In the rows, 128 means zero.
Group, then class
[111 113  96 103 152  67  68  91 122 197  84 131 115  44  93 115 153] : (39) > Z
[119  96 125 106 170 108  98 118 128 166 127 129 143  95 153 101 143] : (39) > Z
[161 139 118 107 144 101 100 139  98 132  86  89 101 121 118 152 127] : (40) > M
[147 130 128 107 113  94 104 124  78 176  88 106 152  68 120 138 125] : (40) > E
[103 127  89 124 174 112 145 126 121 137  86 134 131  81 103  92 142] : (39) > S
[169 106 156  92 144 138  94 114 135 141 155  79 143 150 134 143 111] : (40) > M
[135 123 142 119 105 136 125 123  89 113 107  69 152 130 137 152 132] : (40) > U
[129 138 131 133  92 130 120 148 108 144 142  67 167 138 131 134 154] : (40) > E
[125 128 124 129 146 103 122  88 115 173 129 106 142  65  76  91 144] : (39) > Z
[117 129  90 108 173 112 105 143 117 152 112 123 146 117 110  97 147] : (39) > Z
[147 117 109 129 122 109 119 105 125 167  87 114 166  90  85  99 124] : (39) > Z
[111 107 118 108 149 107 104 103 122 167  99 132 117  58 152 120 153] : (39) > S
[119 137 112 121 117  99 101 128  92 159  73  73 139 103 117 124 148] : (40) > E
[137 117 109 107 125 112 105 103  84 152 108  81 172 143 116 138 116] : (40) > U
[139 172 148 115 123 145 102 134 107 141 112  82 154 126 128 156 149] : (40) > E
[136 120 140 101 101 126 117 126 112 176 113 115 110  83 138 172 148] : (40) > M
[ 78 125 129 140 135  85 141 121 134 138 108 117 138  54  93  63 175] : (39) > S
[110 111 119 125 138 100 123  87 139 156 105 157  91  81 121 100 147] : (39) > S
[113 125 132 105 128 114 134 125 149 143  79 155 100   4 132 109 160] : (39) > T
[132  99 132 126 146  90 128  87 128 171 112 161  95  22 102  94 124] : (39) > T
[141 147 142 125 139 142 136 183 101 111 125  81 146 174 124 120 140] : (40) > U
[116 122  93 125 112 106 129 102 119 149  91 132 120  81  94  84 127] : (39) > Z
[143 130 146 120 117 133 110 127 116 136 138  87 141 156 131 131 148] : (40) > M
[121 152  68 105 140  75 100 163 111 176  76 182 105  76 104 113 120] : (39) > Z
[139 152 136 122  81 147 113 151  90 140 108  50 181 167 143 156 143] : (40) > E
[162 105 161 112 153 111 107 111 134 129 163  67 132 142 115 142 143] : (40) > M
[121 164 131 117 119  92 116 142 100 135 103  84 186 113  85 145 152] : (40) > E
[146 150 157 113 145 118  83 132 107 147  99  91 145 115 102 149 147] : (40) > E
[130 111 105 124 126 110 121  73 114 161 130 133 132  60  85 114 122] : (39) > T
[173 132 142 113 117 110  97 166  89 168 119  84 162 121 143 133 109] : (40) > U
[121  95 112 123 168 102 112  96 127 116 129 118 151  70  97  91 123] : (39) > Z
[128 130 117 107 123 130 132 137  96 154  91 131  64  94 122 108 137] : (39) > T
[108 138 113 126 166 153 120 128 131 162 158 117 163 120 127  94 189] : (39) > Z
[ 91 113 113 117 129 105 145  59 125 142  81 149  88  53 133 119 147] : (39) > S
[159 119  91  92 138 109  95 155  98 148  94  61 121 169 107 120 105] : (40) > M
[106 124 124 109 155  97  99  77 132 166  93 132 129  54 116 101 160] : (39) > S
[115 100 122 122 148 105 111  98 136 163 112 155  96  61 116 105 148] : (39) > S
[140 129 104 108 147  99 118 150 113 162  84 146 104  78 104 100 117] : (39) > Z
[108 117 106 112 137 113 131  91 132 154 128 125 123  74  95 108 149] : (39) > Z
[103 140  82 118 172 117 139 148 138 103  76 167 124  79  82  99 109] : (39) > Z
[112 110 110 110 144 115 128 101 120 137 116 141 135  58 107 128 149] : (39) > T
[101 142  99 112 188 110 112 141 132 116  89 138 125  99  89 103 128] : (39) > Z
[160 134 130  95 117 127 128 148 107 164 126  78 133 105 118 154 132] : (40) > M

Group, then class
[173 125 128  97 177 118 142 122  93 142 137 133 134 148 134 125 128] : <58> > [32]
[164 133 135 114 179 122 143 125  98 121 140 137 142 148 134 138 129] : <58> > [32]
[122 119 134 126 158 123 158 123 128 143 125 116 124 147 147 159 134] : <55> > [35]
[122 125 128 140 141 121 153 128 134 144 123 114 120 140 145 150 134] : <55> > [35]
[124 121 136 128 149 127 137 124 125 132 124 124 130 138 139 151 133] : <55> > [35]
[167 139 129 107 187 120 148 123  93 112 145 135 149 149 113 129 126] : <58> > [32]
[ 95 102 137 116 139 131 138 123 139 142 120 110 124 134 137 159 135] : <55> > [35]
[160 127 128  93 173 127 129 123  95 121 138 138 143 138 111 119 127] : <58> > [39]
[166 112 138  95 150 133  95 128  99 121 135 157 145 131 152 117 120] : <58> > [39]
[167 120 132  95 196 122 138 118  87 128 139 130 146 145 124 135 129] : <58> > [39]
[151 125 137  97 189 122 143 120  98 116 140 126 150 146 116 144 133] : <58> > [39]
[130 114 133 113 155 124 148 123 120 146 125 116 124 140 134 146 134] : <55> > [35]
[164 125 132  97 167 126 125 124  98 121 135 137 140 140 127 121 126] : <58> > [39]
[128 118 135 119 165 121 158 125 121 136 127 114 130 145 139 160 136] : <55> > [35]
[122 126 136 144 140 123 153 126 134 134 130 127 127 146 152 161 133] : <55> > [35]
[156 132 141 127 167 128 136 133 107 115 140 145 144 142 147 136 124] : <58> > [32]
[134 122 133 136 134 123 140 135 128 145 125 129 122 135 163 145 130] : <55> > [35]
